Each row has two labels, one from each of two sets.
[ 24   3   7 -13   2  -8  10  11   5   6   9  14  16  14   3  -7   3  14
   5 -30  -4 -32  -1 -26  47   3 -13  -6   3   4   6 -24 -11   5   1 -11
 -14  10]
QD ZF
[-13   6  -1 -10   6  -8  -5  -4  26   8  11 -17   1  -5 -14  13   6  -4
  -4  17 -13  10  -5   9 -37 -20  -4   1  -1 -11   2   3   1 -27   8  27
   8  -6]
QR SB
[  3  11  13  -1  -9 -27  -2  11  24   7   3   2 -22  -9   2   3  10   8
  -4 -20  -9   2 -14   3  12 -36   9   2  -4 -13  -8  10   5   2   2  -1
  11  -3]
QD SB
[  5  11   7 -13 -19  -6  -3  11  26  11  27  -3   9  -8  16   7  14   5
 -13  -5  -2  -3   5  10  -4 -20   1  -9  17 -12   1 -12  -9 -31   2  21
 -23   5]
QD SB
[ -9  -3  -2 -12   0 -10  -7  -3   6   4  11 -11  32   1  -8  -7  23  -7
 -38 -28   7 -13  17   8  20  38   0   3  22   8  23 -24 -17 -35 -15  35
 -70  41]
QL LM
[  0  -4  -8  20  -6 -18 -12 -12   9   9  13  20  28 -21 -39   7  10 -44
  10  -4   1 -30  16   0 -26 -11  -1   4  -4   8  -7   9 -17 -28  -5   6
 -23  13]
QL LM
[ 14  -9  -7  -2  -7   1  16  -2 -13  15  -7  40  24  -3   0 -15 -17  -4
  22  -4   7 -36  -4 -10   8  19  -8 -18  14   7   2  -5 -11   5   2  -6
 -35  10]
QL ZF
[-17  -1   3 -21 -10  23  11  13   7  15   9 -33  52  14 -49  -5  -5   7
  -7  -8 -19   2  12   5   0  13  -3  -8   6  -4  17 -21  14  -8   3  22
 -12   2]
QD Ls
[ 25  15   1 -24  13  23  10  30  23   8  27 -10  22   3  -1   3   3  23
   0 -32 -14  -7   5   2  26   8  -9 -12  11  -8  11 -17   5  15   8  11
 -20   1]
QD Ls
[  7   0   7  -6  -1  -9  10  35   6  26   7  14  12   3  -1  -3  12  -5
 -11 -26  -2 -33   6  -1   6   4  -4  -1   7   2  -1   7   5 -10   1  10
  -8   3]
QD ZF
[  6  -6  -9  -3 -23   7  12   4 -16  19 -13  37  17  -4  16  -8 -26 -14
  13   9   3 -15  -1 -20 -15   5 -13  -8  -1   5 -15 -10   6   8  39 -10
   4   2]
QL ZF
[ -6   4   0  -4   7 -20   1  10  13   6  14  -7   0   2   0   7  20  12
 -12 -10   0  -1   9  12   8   3   0   0  10   4   4  -7  -7 -16  -1  14
 -13   4]
QD SB
[ 38 -11  -2   2  -3   0   9  10 -22  -4   3  30  31   7   0 -12 -15  -2
  23 -35   8 -36   2  -6  35  20 -10 -16   8   5  -6 -14 -10  25  -9 -16
 -22  12]
QL Ls
[  8  17  25 -10  -8 -20  15  -3  29  -2  10  -4 -12  -9 -11  -3  19   8
 -11  -2  10   5 -10  15 -10 -36   5  16   6 -19  -9   3  -8 -13   4  16
 -22   5]
QD SB
[  7   0   7  -3   9 -33  34   9  48  17  17   4  13  -7 -20  18  29 -14
   0 -22 -16 -28   6   2 -25 -14  -3 -17   4 -12  -8   0  -4 -49  11  23
  -3  66]
QD LM
[ -3  -1  10   6   4  28  -2  15   2   7   3  -3   1  11   9   3 -64  10
  -6  -1  -6  -4  -1   1  29  28  -1 -10   1  17   8 -19  -3  18   1   2
   5   2]
QD ZF
[ -3   9 -12   1 -16 -24 -11  -5  12  18   4   4   3 -24  -3   7  15 -18
  -9  -2   8 -23  -6  15 -11 -25  -3  12   9  -3  -5   4 -11 -24  -8   3
 -27  16]
QD LM
[ -5   7   1 -24 -10 -16   6  28  39  20   8   4  14  -8 -11  10  25  -1
 -33 -28  -4 -21   9  26 -17   1 -12  -4  21   0   8 -23 -21 -33   1  31
 -24  17]
QD LM
[-19  10  10  -1   9 -13 -10   5  19  10  -6  -6 -16 -13  -8   1  16   0
  -8  11 -13   5  11  -1 -39 -24   1   8   1  -2  -7  16   8 -17  -3   0
  -8   1]
QR SB
[-11   6   3 -11 -10   3 -10   8  26   8  -6  -7  11 -11 -57   9  14 -18
   8 -15  -8  -7   6   2 -30  -6  -9   6  10 -11   4  -8  -8 -46   1  21
 -21   4]
QR SB
[  4   4  13  -7  -2 -44  -4 -15  16  -3   9   3 -12 -57  -8   4  22  -1
  -3 -19  18 -23  -1   2  -1 -32   6  10  15  -1  -8  12 -19 -20  -4   1
 -27  28]
QD LM
[-22  11  -5  -2   2   1  -5   1  13   4   3  -7 -18  -9   7   8  16   6
  -8  16   0  15   9   6 -34 -15  17   8  -8  -5  -8   9   5 -12  47  13
  -3  -3]
QR SB
[ -1  11  -3 -11 -15   0   3   7  17   5   8   7  10  -4  -5   9  12   5
 -13  -4   8  -6   1  11  -7 -17  -3   5   8   0  -4  -5   2 -24   6  10
 -34  15]
QD SB
[ -2   8  -2 -17 -12   2  15  15  29  17  15  -1 -12  -8   4  -2  26  -2
 -17  -6 -13  -1   0   6 -16 -20  -3  13  -1 -13  -1 -24  -5 -36  -6  23
 -29  10]
QD SB
[ -6  18  14  -9   1  -8  12  15  19  -5  10 -26 -23  11  -2  -4  16  20
 -19  -9  -9  10  -3  14  15   7  15   9  -9 -16  11 -15  -4   7  16  13
  12  -7]
QD SB
[  6 -10   1  -3 -12  18  -1  10  -6  21 -21  21   8  -7  -2  -9 -13 -18
   8  11   4 -20  14 -21   6   6  -8 -18  -6   2  -7   1  12  12  12  -7
  30   0]
QR ZF
[ 36  -1 -11 -25 -15   8  22   7 -21   7  12  40  37 -18  -2 -40 -22  -9
  15 -17  15 -18   7  -6  13  16 -13  -7   7  -9   0 -42 -10   3  -6 -15
 -63  15]
QL Ls
[ -6   9  15  -3  14 -35   4  14  36  26   4   5 -26   0 -12  24   6  13
 -11 -12  -3 -30 -12 -27   5 -37  26 -13  12  -2  -8  19   3   8 -16   2
  26  10]
QL LM
[ 11  10 -15  -6 -10 -16  -7   6  24   1  10   8   5 -29  -6 -22  80  -2
   7   4 -13   7  -3  -5 -17 -36 -11   7   6 -21 -32  10  -6 -16  10 -12
 -17   1]
QD SB
[-12   7  -2   4   3  -4  12  -7  10   4  -7 -10  -5 -17 -15   8  20   0
   1   4 -16  23  -5  -9 -43 -26  -9  14  -5 -25  -1   7  -2 -28   4  15
  -7  -1]
QR SB
[-18  -8 -21   0 -11  -5  -7   5  12   6  -6  -1  -1  -5  -7   9  19  -8
  -9  21  -2   9  -2   4 -33 -20   3  12  -8 -20  -1  -1  -5 -13   1  24
  -1   5]
QR SB
[-10   6  -4  -7   0   4  -5   6  16  10   6   1  -6 -19  -7  25  12 -17
  -8   8  -1   7   1   7 -32 -26   9  -2  -6 -10  -8   0   3 -18   4  18
   1  -6]
QR SB
[  8  13   0 -10  -3 -34   0 -25  21  -1  19  -1   5  -8 -15  -2  38  -1
 -16 -33  37 -22  -3  60  11 -33   8  13  17 -19  -9  -9 -85 -32   7  41
 -47  26]
QD SB
[  2   7  -1 -12  -1 -25  -5   7  35   5  22 -20 -21 -12  -5  12  25   3
  -3   5  -7   0  -9   5  -3 -84  21  -2   5 -20  -5   8  -8  -8   2   6
  -2   7]
QD SB
[ 14  22  -4  -1 -13  -8  12   7  39   8  10  -4  -7 -10  83   5  19   9
 -11   1   7  -9   1   2 -12 -17   0  16   2 -17 -10   1   1 -25  -3  11
 -15  11]
QD SB
[  8  -4   2 -11  -3   4   1  31  23  16  12  25  10   6  -9  11   2   8
  -5 -20 -10  14   3  -5  50  15 -10 -19   8   4  -8 -19   9   4   9   6
  -4  17]
QD ZF
[ 14   4   4 -11   5  31  18  18   0   3   5 -18  -3  13  13 -12   1  17
   4   7   2  37 -13  -3  14 -10 -14  -6   8 -13   7 -29   5   8 -18   3
  -6   3]
QD Ls
[ 27  12  19 -23 -17  20  17  24   8  11  17  14   6   4   8 -24 -10   4
  10  -8  -4   8  -8   1  26   1 -13  -5  -2 -10  -7 -35  -3  -1   4  -2
 -25   6]
QD Ls
[ 18  -8  -9 -19  -2  35   6  24  12  11   1  12  23  13   6 -10 -19  -2
   8   5 -10   3  -3  -5  -9  11 -17 -18  -9 -23   1 -22   2   0  10   0
  -4  -8]
QR Ls
[  6 -15   5   2  -5  11   5  -2  15  16  -5  23   7  -9  -2   9 -14  -7
   4   6 -20  -3   3 -22   7 -13 -16 -27   3 -13  -8  15   7   9  -1 -11
  37  -7]
QR Ls
[ 15   6  -3 -12   6  13  -2  11   7   7  18  -2  22   8  -5  -2   3   4
  -1 -19   0  -3   9   4  17   6 -11 -10   6   9   1 -19   6 -10   4  16
 -27  12]
QL Ls
[  3   6 -10  -5 -14  23   4  12 -13  24 -14   5   0   0  11  -8 -18  -4
  -3  21   7  10  -1  -8   1   4 -11 -12  -5  -6  -4 -27  12  16   3  -7
  30 -20]
QR ZF
[ 14   4   4   6  18 -22 -28 -35   3 -24  24 -20  -9   1  -7  22  19   4
  -1 -25 -11  -9  14   5  11 -20   8   5  11  -4 -10  14 -22 -11  -6   0
 -39  15]
QL SB
[  0   7  -1 -14 -10  -2   9   2  10  19   2  -2   1 -24  -3 -14  -6 -17
   2  14   2   4  -9   6 -62  -9 -10  14  -2 -12  -4  -1   5 -15   8  15
  -3  16]
QR SB
[ 26   3   8 -31  -9  30   7  33  10  29   7   9  18   3   0 -22  -2  14
  85 -15   4  -4  -6  16  17  37 -12 -11   8  -3   0 -47   1 -11   8 -14
 -26   7]
QD Ls
[ -2  -9  -4  -8 -27  -2  16  24   9  35  -5  36  14   5  -6  24  -7 -12
   8   2 -14 -16   0 -17 -17  -5  -9 -23  -7 -13 -12  15  13   5   3   2
  32   8]
QL ZF

Each row has two labels, one from each of two sets.
[-38   7 -15 -23  27   0  -5 -38  11 -13   9 -16   6  19 -13  26  28   2
 -19 -51   0 -35  41   7  19  14  13 -18   2   0 -17   2 -13 -10  -9   2
 -27 -11]
Sc Bl
[ -67    8   -5  -18   28   16    1  -50   17  -34    0  -10   -7   17
  -15   -3   48    3  -55 -111    4  -43   66   -8   44   35   -5    2
  -24   -7  -51  -33  -12  -15  -15  -21  -56    5]
MF Tg
[ -43   10    3 -108   37   12  -33  -81   28  -42  -17    4  -13   10
  -12   23   56   29   -9  -95    9    7   37  -37   44   26   10  -12
    6   -3  -47  -68  -10   -7   14   -6  -38    2]
Sc SN
[-47  12 -11 -49  16  20 -13 -41  25 -38  13 -11  -5   9 -22  48  19   5
 -23 -82  -1 -19  53   9   3  12  16 -19  -2   4 -35 -18  -2  -6 -32  -6
 -21   4]
Sc Tg
[-34  37   5  -5  15  20   7 -32   8  -9   9   4  -1  10   3 -35  28  16
 -41 -81  13  -3  38 -20  44  25 -22   3 -21 -11 -36 -70  13  -1  -9 -30
 -74  12]
MF Bl
[-20   2 -17   8  31  -7   2 -38 -15 -29 -19 -32  10  21   0 -32  40  -5
   7  20  13 -28  24   7  -8   6  -5 -27  -6  13  -8   6 -22  -1 -26   0
  28 -15]
LB FF
[-38   6   2 -77  43   8 -33 -64  19 -28  -8 -12  -8   6 -19  29  25  17
   8 -50   5  14   1 -14  24  13  20 -23  17   7 -39 -24 -29 -15  -5   4
 -13   7]
Sc SN
[-62 -11   3 -46  46   7 -18 -78  16 -53 -18  -6   2  19  -6   5  63   0
 -26 -64   2 -28  41 -13  23  42  -7 -13  -2   2 -41 -29 -33 -10  -2  -8
  -7  -3]
LB FF
[ -2  -4   4 -15  15  -8  -7 -29   8 -18   1  -7   0   7  -2  32  51  -3
  -9 -12  -3 -30  20  -9   1  12  10  -7  -8  -5  -8   2 -18 -17  -3  -3
 -10  -9]
LB Bl
[-39  25 -16 -20  17  32  -5 -51   8 -14   0   8   0  10  -1 -51  31  15
 -32 -93  13   5  49 -22  49  22 -30 -22  -7  -8 -43 -91  17   9 -17 -22
 -79  21]
GD Bl
[-41 -14  14 -24  26 -17  12 -36   5 -23 -13  -8   4   9  -9  25  42  12
 -28 -33  -6 -43  28  -4  25  18  13   3  -2  -1 -21   6 -22 -23   4  -6
 -23  -3]
LB Tg
[-20  20  -2 -22   8  18   4 -45  13 -26   1   5  -8  24   5 -15  39  20
 -45 -88  12 -17  48 -30  57  32 -24  10 -15 -22 -47 -62  -7   0  -9 -19
 -87   6]
GD Bl
[ -9  11   3 -51  17  11 -22 -53  14 -10  -1  12  -7   0   5 -19  29  28
  -3 -46   3  26   6 -37  34  10  -3   3   3 -11 -21 -76   7   5  -1 -11
 -32   9]
MF SN
[ -74   10    0  -67   30   33  -18  -63   27  -51   -1   -3  -17   23
  -10   38   42   20  -63 -118    2  -25   57  -21   42   49    7   -4
  -10    4  -65  -52   -9  -11  -25  -17  -66    4]
Sc Tg
[-13  21 -17 -47  27  16 -22 -27   1  11  12   6   7  -2  -6 -22   3  12
  13 -58   8  52  28 -17  11   5 -15 -14   0  -4 -25 -73  31  17  -4   5
 -47  19]
MF SN
[-16   8  -5 -72  36   6 -24 -35  24  -9   2 -17   5   2 -26  23  18  10
  15 -32   2  19  24   0 -14   4  24 -20   7   6 -28 -14  -7  -6  -1   9
 -28  -8]
Sc SN
[ 32 -19  -3  53 -17 -24  40  42 -13  20   8 -22 -12  -4 -14   2 -30  -7
  17 105 -11 -53  -1  52 -45 -25   9  -7  -1   2  36  72 -11  -9  -2   8
  34 -24]
LB Bl
